Below are the code and all the weights of a small trained network. Each question names an input and a class and asks about switching units off, where a switched-off unit gives its printed mean instead of its output.

import numpy as np


def w(rows, s, z=0):
    codes = np.array(rows[::2]) - 128.0
    scale = np.full(codes.shape[1], s)
    scale[-1] = z or s
    return codes * scale


def f(y):
    return y / 2 * (1 + np.tanh(0.7978845608 * (y + 0.044715 * y**3)))


def log_softmax(a):
    a = a - a.max(-1, keepdims=True)
    return a - np.log(np.exp(a).sum(-1, keepdims=True))


def net(x, mask):
    res = np.array(x, float).reshape(1, 6) / 4 @ E
    y = f(res @ A[0][:, :-1].T + A[0][:, -1])
    res = res + np.where(mask, y, B[0][:, -1]) @ B[0][:, :-1]
    return log_softmax(res[-1] @ U[:, :-1].T + U[:, -1])


A, B = {}, {}
E = w([
[128,128,128,129],'x0',
[205,47,215,165],'x1',
[127,128,129,128],'x2',
[206,122,118,9],'x3',
[155,254,178,148],'x4',
[17,91,229,57],'x5',
],0.0072)
A[0] = w([
[131,144,155,127,186],'n0',
[132,193,196,119,56],'n1',
[36,194,29,76,41],'n2',
[123,136,94,84,86],'n3',
[74,116,182,89,73],'n4',
[174,106,174,119,78],'n5',
[189,124,40,189,76],'n6',
[79,118,178,94,98],'n7',
[174,130,138,66,85],'n8',
[94,33,46,113,31],'n9',
[97,122,166,102,112],'n10',
[91,119,133,200,35],'n11',
[66,133,139,223,56],'n12',
[187,140,116,6,64],'n13',
[183,92,210,161,130],'n14',
[76,16,60,115,37],'n15',
[203,76,242,167,5],'n16',
[107,149,120,139,34],'n17',
[154,76,174,175,80],'n18',
[79,138,215,85,129],'n19',
[63,108,183,83,49],'n20',
[162,156,150,75,38],'n21',
[76,133,124,194,63],'n22',
[79,121,138,211,66],'n23',
[174,140,126,38,89],'n24',
[72,128,129,210,88],'n25',
[151,137,91,138,106],'n26',
[91,158,87,100,51],'n27',
[64,181,56,87,87],'n28',
[93,148,123,154,1],'n29',
[106,117,148,114,84],'n30',
[143,120,125,125,49],'n31',
[85,123,175,104,64],'n32',
[76,134,193,98,41],'n33',
[140,225,192,133,30],'n34',
[113,165,102,107,43],'n35',
[177,110,143,147,54],'n36',
[143,222,187,134,38],'n37',
[139,202,179,135,46],'n38',
[224,150,44,196,31],'n39',
[154,93,168,153,61],'n40',
[95,125,159,108,82],'n41',
[71,118,129,227,52],'n42',
[108,166,107,120,19],'n43',
[165,120,106,37,45],'n44',
],0.012,0.0035)
B[0] = w([
[135,111,118,118,155],'n0',
[191,121,168,137,178],'n1',
[26,108,101,247,253],'n2',
[106,118,140,133,149],'n3',
[153,159,62,121,199],'n4',
[82,122,140,152,164],'n5',
[180,182,45,115,229],'n6',
[151,155,65,122,195],'n7',
[89,134,147,89,173],'n8',
[219,74,220,164,204],'n9',
[143,144,92,124,168],'n10',
[97,132,142,87,163],'n11',
[92,129,158,52,203],'n12',
[74,132,163,28,227],'n13',
[57,106,119,200,220],'n14',
[254,107,237,147,221],'n15',
[39,107,113,228,234],'n16',
[126,118,144,134,125],'n17',
[90,114,147,170,188],'n18',
[159,166,44,118,231],'n19',
[164,155,52,115,209],'n20',
[119,113,162,94,151],'n21',
[100,127,151,84,174],'n22',
[92,133,150,70,186],'n23',
[83,135,152,62,197],'n24',
[99,117,145,59,194],'n25',
[140,138,99,137,152],'n26',
[98,122,129,171,161],'n27',
[54,115,111,216,222],'n28',
[114,120,150,124,132],'n29',
[142,140,117,130,139],'n30',
[124,138,135,133,117],'n31',
[146,158,85,128,173],'n32',
[153,161,78,125,191],'n33',
[216,90,218,147,202],'n34',
[118,107,131,157,144],'n35',
[123,135,106,162,150],'n36',
[215,72,203,145,200],'n37',
[189,95,184,137,178],'n38',
[175,173,15,106,252],'n39',
[103,129,142,170,159],'n40',
[141,142,98,129,154],'n41',
[91,137,151,54,199],'n42',
[126,99,134,157,138],'n43',
[102,134,169,65,188],'n44',
],0.032,0.007)
U = w([
[156,193,86,169,128],'0',
[44,122,165,254,162],'1',
[62,150,203,84,2],'2',
[199,112,226,202,227],'3',
],0.0095,0.0021)

Each question gives the input, the list of numbers given to net, and the class t.
The units are the neurons (one row each of A and B). Each row of codes is followed by its name. A weight is (code - 128) times the scale printed after its matrix; where a second scale follows, it is the last column's (A, B and U).
mask holds one flag per neuron, in row order. A switched-off neuron (its flag False) gives its mean, the last column of its row in B, instead of its output. The means were averaged over made-up inputs and are rounded, as every weight is.
A unit's drop is (log p(t) with every unit on - log p(t) with that unit switched off) / (log p(t) with every unit on - log p(t) with every unit switched off).
The circuit of an input: a set's keep is (log p(t) with only the set's units on - log p(t) with every unit switched off) / (log p(t) with every unit on - log p(t) with every unit switched off). Starting from the 12 units with the biggest drops (on a tie, the unit counted first), units are removed one at a time, each time the one whose removal leaves the highest keep (on an exact tie, the one counted first), for as long as the keep stays at least 0.8.
units of the circuit, in order: the units of the circuit, biggest drop first
k most important neurons: the k neurons with the biggest drops, biggest first
drop when u is switched off: that unit's drop, to one decimal
input [-1,3,2,-3,-8,-6], class 3: units of the circuit, in order : (n15)
input [-5,-8,-2,-2,4,8], class 0: 4 most important neurons : (n19, n20, n4, n33)
input [3,6,8,-4,7,1], class 3: 4 most important neurons : (n34, n37, n2, n38)
input [-8,7,3,3,6,1], class 1: 2 most important neurons : (n16, n14)
input [-4,-2,-6,-8,-8,-8], class 0: 4 most important neurons : (n6, n39, n13, n24)
input [-1,-1,0,6,6,-2], class 2: 4 most important neurons : (n13, n24, n15, n9)
input [8,-1,4,3,-5,5], class 0: 3 most important neurons : (n20, n34, n37)
input [-3,5,-8,8,1,-7], class 2: 4 most important neurons : (n13, n24, n44, n8)
input [0,8,-7,3,8,3], class 1: 3 most important neurons : (n16, n14, n15)
input [-1,-4,-5,-6,-8,-1], class 3: 2 most important neurons : (n15, n9)
input [3,-1,5,3,-2,2], class 2: 2 most important neurons : (n39, n6)
input [0,-1,-6,1,-6,-5], class 3: 2 most important neurons : (n9, n15)
input [6,-6,0,-3,-7,-6], class 3: drop when n19 is switched off : 0.2
input [-3,-1,1,5,-6,-5], class 3: units of the circuit, in order : (n9)
input [-7,0,-7,6,0,7], class 0: drop when n19 is switched off : 0.1
input [8,-8,-8,-6,5,8], class 0: drop when n33 is switched off : 1.5
